Each row has a class, written after it.
[-17 -16 -24  16   4 -63  51  -6   4  13  37 -28  -8  16 -28 -42  20  23
 -36  -6  40 -21   1   7  55   9   4  23  -2  -5 -65  33  39]
j168
[ 20 -17 -18 -17  18  11   2 -20  26 -23  11   9 -14   8  28  -5  20  -7
 -19  24  32   4  11   6 -10  11   2  -4  -5  -2  -6 -20  28]
j852
[-16  16  14  -8   2  18  -4 -39 -19 -12  -8  -4   1 -14  12 -10  23  22
 -21   1  71  -2 -33  30  26   8 -21   4  11   6 -38  14  44]
j707
[-11  -3  50  12   1  24  -8 -11 -26  10 -23  -8 -13   6  26 -51 -77   3
   3  26 -21 -15  -5   1  -1 -16  22 -18  23 -18 -39 -44  19]
j571
[-12 -12  -6  -1  10 -13  20 -10  18 -23  36  -7  17   0  12  10  17  30
 -33  12  16  18  14  -1  -4  -1   2   6  -8  31  -2  -2  17]
j162
[ 39 -61 -26 -38  -3   3  24 -12 -21  28 -26 -26  -7  -7  42 -52  18 -37
  11 -19  33 -27  16 -24  20   2 -27  24   6 -44  23  38  26]
j636
[ 16 -39  11 -12   7 -38  -1   5   3  12 -11 -18 -25   7   8 -42 -35  -8
  -1 -11  -6 -15  11 -29   2 -26 -17   2  16  -5   4 -14   9]
j162
[-25 -25  16  18  16  23  58  -6 -31 -28   1 -23  34  39  34 -26  15  38
 -40 -17  24 -15  21   9  10  22  40   3  45  21 -25  -2 -13]
j707
[-22 -30 -19  30 -14 -33  29  21 -16  30  30 -12   7  14 -37 -51  16  43
 -28  -7  -3  10  10  -2  43   0  21  44 -10 -22 -24  31  41]
j517
[ 10 -22  20  -1  -5  17 -29  10  25  40   8 -30   7 -10  12 -12 -12  17
  38  39 -17   5 -11 -25  23 -17 -25  30 -13  -6  21 -41  36]
j571
[ 46 -19   0 -13  -5  23 -31  11  21 -17 -14   3  -3 -28 -18  -6 -23 -26
   9 -17 -11   6  -5   4   1 -20  -3 -19  18 -16  15  -4   5]
j636
[ 25 -39  16  -4  21  18  19   5   2  21  22  16   5  13  13 -52 -39  -7
  -4  10 -30  56  -2  13   3 -38  34   0  -2 -37  -4 -28  -1]
j636
[ 14  -9   5 -11 -20  33  65  11  11 -26 -13 -14  59 -38  35  13  36  41
 -47  -8  48  10  -8 -17   5  -7  -7  17  -7  43  31   7 -45]
j415
[ -7  27  10 -10  -2  12  -4 -37 -10   8  10 -29  -2   9 -32  -7  24  -4
  10  22  18  -5   0  27  47   5 -25  -2 -21 -20 -79  31  45]
j258
[ 32 -38  -7 -21 -20 -18  28  -3  -8 -21 -22 -17  31 -30  46 -12  23   4
 -23  -9  31 -23  -7 -35  10  17 -24  -1  23  51  20  14  -8]
j517
[ 16   4  -7   0 -12  17 -15   4  22   5   4 -14  12  -2 -39 -46 -39  15
   0  12 -25  18   6   4  39 -27  23   1  16  -1  -8 -30  15]
j258
[ 29 -15   3 -42 -35 -18  39   7  -7  33  25 -25  -4   4 -11 -32  -5  22
 -12  38  -4  18  20  -7  91 -26  21  18   4 -25 -50   7  27]
j874
[-17  46  13  -8 -32  22   9  -1   8  -9  35  16 -15  21 -44  44   6  -7
 -40  -2  15 -38  28 -36  40  33  -5   8 -20   3 -50  20  26]
j517
[-43  36  30  32  -1 -81 -22  13 -11   1  14  22 -50  30 -14  -5 -39   3
  10 -32 -20  -6  28   6  19 -11  18  -6  13 -50 -47  11 -18]
j874
[ 21  -5 -29 -30 -32  38   8  -6  12   6  -4 -28  16 -23 -14 -36  -8  46
 -20  34  -1   2 -23   0  56  -3   6  17  17  30   7 -29  42]
j874
[-35  47  26  -4  16  -8 -69 -50  -7  17  26  53 -58  11 -32  15 -39 -41
  -2   1  10  27 -27   9  -6  13 -36 -18 -21 -22 -51 -16  59]
j258
[  7 -12   9 -47 -19 -24  18 -11   3  15   7  -3 -19  34   6 -24  -6   2
 -16  13 -20   2  34 -28   9 -19  10  12  12 -16  -4   0  11]
j162
[-22 -44  28  20  24 -39   2  -5  15 -13  35  -5 -16  27  51 -15 -20  25
 -30 -24  11   0   8 -29  -3  -1  -8   5  26  19  16 -11  22]
j609
[ 10 -21  32  -7   1 -11  20 -28  -3 -22  -8   8  19  -6  31   0  -8  -2
 -21 -43  28  -2   3 -16 -16  -3 -10  -7  30  16 -11   1  -5]
j636
[  9 -29  15  -5  13 -31  51 -34  -3  14  25 -11 -14  41  -6 -22  13   5
 -19   6  21  -4  17   7  32 -53  16  -2   8 -23 -43  19  24]
j609
[-62  20  25  42 -21 -33   4  -2   9 -26   0  22   2   6   4 -15 -28  41
 -18 -33  13 -26 -21  32  42 -11  24  -4  45 -11 -35   7  20]
j609
[-13  -7   6  14   6 -42  45 -21 -11  -7  -3  -9  13  21  21 -54  -1   6
 -26 -10  56 -15 -46  17  13 -10   7  10  22  33 -45  -1  12]
j636
[ -2 -27  17   1  23  26  12 -28 -31 -18  -1  -5 -14   2  11   9   5 -13
 -26  -7  28  18 -15  16   3  21 -11 -15  16  17 -37 -23  18]
j636
[ -23    2   12   22   -9 -114   -4    4   19    7   -4   15  -30   19
   -8  -21   -7  -15   15  -42   13  -41    8  -17   11  -31  -25   -4
   13  -31   -2   29   -2]
j415
[ 40 -46 -20  -8  15   3 -23  -7  43  -8   2  15  -6 -23 -12 -18 -33  -6
   8  -4 -34  20   9   8   1 -29  -8 -13   7 -29  57 -27   9]
j168
[-23  31  18  14 -32 -55   7  14  11   4  10  19   0  -7 -15   4  -1   7
   4 -22  22 -19   9   8  54  -4   6  16   7 -42 -40  28  -3]
j168
[-18 -26  28  -9   4  -7   1  -7   1  22  -8  -9 -55  48  17  -7 -30 -17
  14  20   3 -34   5  -2  16 -19  10   3  38 -26 -26 -26  56]
j852
[-18 -11  -9  37 -10 -88  -6  26  -7  32 -19 -16 -44  -6 -19 -16   2  23
  43 -16  15 -74 -22  -4  43 -34 -27  15   7 -31  -5  30  16]
j707
[  7 -31 -31  34  19  25  12  39 -22  16   2 -31  14   2 -20 -36  -5  -2
  16   8   3 -37   4   8  -6  -2  40  13   6 -14  -5   9  28]
j707
[ 15 -62 -12 -34  13   7 -11  22 -12  21 -22 -38 -30  17  11 -13  25 -51
   1 -21  -6   0  19 -22 -26  13 -30  38  -9 -43  30  51  28]
j609
[ 25 -51 -23   2 -30  -6   3  43  13 -22 -18 -56  49 -57  24 -11   4  52
   1  41 -33  22  20   3  11 -27  19  14  13  25  61  14  12]
j258
[-34  -7 -16 -19   8 -43  51 -17  -1  21  -2 -24   6  20  18 -46  24  -8
   1 -28   0   8  10  17  36   7 -13  28  -9 -31 -51  59   2]
j609
[-10 -21  51 -22   3 -32  29 -10 -31  24   3  10 -35  42  42 -41 -84   5
  -9   2 -55  20  20 -20  25 -22  12  -9  22 -21 -26 -31 -22]
j874
[  8 -10  10   4   1  17   6  14   9  27   7 -36 -21  32 -27 -25  -8  16
  16  54 -14 -13 -38  21  19 -48  20  10  -1 -12 -29  -9  30]
j258
[  1 -26  28  12  30  13  -8 -11 -18 -45  -4  -6  -4   4  40  45  20  13
 -20  -1  10  17   3  14 -59  -4   9 -24  25  22  28  -4 -18]
j874
[  4 -42 -15  17   9  13  51  -3 -12   0  25 -43  -3  36  12 -43   7  31
 -34  49  32 -25 -15   5  15  -5  24  30  -7  25 -22 -20  54]
j636
[-32  25  12   4 -10 -22 -36 -37  -7  -4  -1  18 -32  32 -46  52  38 -14
  36  13  15 -13 -30  45  15   7 -32  15 -15 -23 -58   6  42]
j517
[-23  47   5   7 -32 -17 -12 -30   3   2  -8  -3   3 -33 -13   7  10  31
  -9  28  62 -13 -43  11  42 -10 -19  13   1  33 -40 -16  49]
j258
[-17  29 -34  10   1  12 -42 -10  -4  17 -17  57 -41  22 -54  13   2 -43
  40  -9   0 -32 -55  33 -51   0   6  14 -17 -42  -6   2  17]
j517
[ -3  48  19 -27 -25  14   5 -46 -10   6  16  13 -27  13 -20  -7   9   0
 -18  17  75 -13 -17  13  50  -4 -12   2  -9 -23 -78   5  44]
j415
[ 17 -10  12 -33 -42   2 -46  18  32  -7 -27   1   9 -46  21   4 -18 -17
 -26  24   4  11  16 -48  -3   0 -27  22   0   9  70 -20  38]
j571
[-54 -11  -4  19   7 -47  10   9 -19  29  -6  -7  -8  25  12 -46 -14 -27
  12  -1   3  -3 -16  17  21  10 -10  39 -12 -21 -29  19  34]
j517
[-12 -36 -40  -7  12 -14  37  13 -21  20   1  -8  12  28  11   4  59 -28
 -11  10   1   5  14  -5 -33  26  19  37  -9  -8  22  14  12]
j874
[-31 -10  13  24  35  -4  12  -7  16  -6  -9   7  20  -3  35  13  33   7
   1 -45  23  13 -14  -3 -58  17   4  13  15   0 -10 -17 -42]
j571
[  6 -25  -5  -1  -4  -2  18   1 -10 -31  -8  21  19  -3  49   4  21 -15
 -26 -15  24 -16  -1 -21 -13  31   0  -7  21  27  27   1 -20]
j517
[  7   2 -19 -27  -7   2 -45  13  19 -26 -12   9  -3 -22  27  13 -21 -18
  26 -27 -41  -3  22 -13 -23  42 -11  -3  11 -17  24   2 -15]
j874
[-51   9  15  27  13  -2  13  -7   2 -21  -2 -11  -6  33 -21  -1  -4   6
 -26   1   8 -11 -15  38  -4  19  12  14  13   2 -44 -12  23]
j168
[  6  22 -30  10   1 -48 -23   5   2  27  12  29 -22 -15 -21   5 -24  -2
  40  20 -44  27  10   0 -15 -15   3  12 -40 -18  35 -22 -31]
j168
[ -3  -5   2  31   0 -37  27 -16 -27 -41  16  15  32   4  26 -27 -32  41
  -9  -8   3  -8   3  20   8  25  37 -36  34  48 -53 -14 -11]
j852
[  3 -12  41 -16 -37 -20 -19  10  13   7 -25  -9 -27  -4  19 -33 -62   9
  14  17 -15   8   8   0  65 -42  -5  21  24 -37  -4 -41  25]
j636
[ 42 -50 -22 -40   2  41  15  -2  20  25   3 -16   6 -19 -26 -14  23 -42
 -31   4  39  -4 -14 -16  14   2 -18  19   4 -12  13  11  65]
j168
[ 26 -60  36  -6  16   2  43 -10  12 -31  24 -15  24  35  45 -42  -8  34
 -51 -12   9  20  22 -15   1 -26   8   7  14  10  12  12 -14]
j517
[ -6  -2  22  29 -11 -49  -7   4  -8 -21  15  -7  -1  -5   9 -18 -44  42
   7 -17 -27 -19   8  -8  36   1 -11 -28  11  12 -14  19 -27]
j571
[ 23 -39   7 -17   3  36  35  13  23 -16  -3  -9  33 -27  57  -3  -2  23
 -20 -18  -8  20 -10 -22  -9  -4   5  -1  24  30  44 -14 -34]
j636
[ 24 -53 -29 -10 -21   7  21  -1 -21  21  -7 -36  23  -2   3 -69  -6  24
 -10  38 -14  -7 -13  -7  34  -9   5  19  11  26  26   1  53]
j517
[ -1 -57 -19  -2  -9 -66  -7  30 -13   3 -20 -40  20 -37  50 -21  18   5
  14   1 -12  24  28 -16  -9  14 -32  37 -20  -8  53  47  -1]
j571
[ 27   8  -3 -38 -12  -6  38 -22 -10  12  15  36  16 -26  13 -42  23  21
 -48 -14  36  40  -9 -15  19  -5 -11   3 -26  -8 -18  20 -24]
j162
[ 11 -34   2  26   4  29  -2  15 -28 -13  21 -23  14  12 -16   9   3  32
   5  -8 -41 -12  37  -1 -31   5  38 -12  13 -17   1  37   5]
j258
[-52  22  14  45 -22 -14  -8  15 -34  -5  12  -6 -32   8   0  17 -28  46
  11   5 -37 -50   5  -4  44  29   8 -26  17  -1 -22  10  -6]
j571
[ 25 -60 -31   6   7 -43  66   1   3 -19   0 -32  30  28  33 -81  24  16
 -58  -5  32 -22  10 -19  12 -16  20   9  25  37  32  19   0]
j609
[ 18 -25 -34 -56 -11  46   3   2   7  16   7   5  -9  11 -28  16  29 -24
 -30 -14   9  -1  19 -32   5  24 -22  36 -13 -16  43  34  35]
j707
[  7 -17 -55  22  11  22  17  41  -2  42   4 -19  40 -22   4 -53  23  -1
  23  17  -5 -11   8  -4  22  -7  15  26 -24 -22  61  21  13]
j707
[-11  -7  -7 -18  13 -30 -23 -15  12  17  17  -3 -28 -12  12 -36 -17 -15
   8 -31  12  22   6  -4  28  14 -22  12   2 -34 -42  15  35]
j609
[-29  -5  17  32  24  -6 -19 -19  -1  -7   3  20  -7  -9  16  33  -1 -10
  -4 -16  19 -11 -11 -15 -37  15  -5 -22  24  23   5 -36   6]
j571
[ -5   2  15 -15 -30  -7 -10   3   2  16   5 -26  -1   6 -13 -56 -36   6
   0  21 -31  18  16   4  74   0  11  12  21 -16 -43 -21  53]
j636
[ 16 -18  30 -10  19  -3  14  -5  -2 -36   9  19  -7  29  18  13   5 -25
 -25 -24   1   9  24  -6 -44   1  10 -33  11 -14 -11   9 -39]
j415
[  1  34 -17 -39   2   4   6 -49   9  30  20  51 -24  12 -52 -27  28 -23
 -23  -6  50  33 -23  29  23 -23  -2  10 -24 -53 -59   9  32]
j162
[ 35 -51   8 -34  -8  38 -29 -11  21  -9  -8   2 -11  -9 -28  26  16 -29
 -21 -22  31  -5  10 -26 -16   1 -40  12   8 -23  29  -3  58]
j415
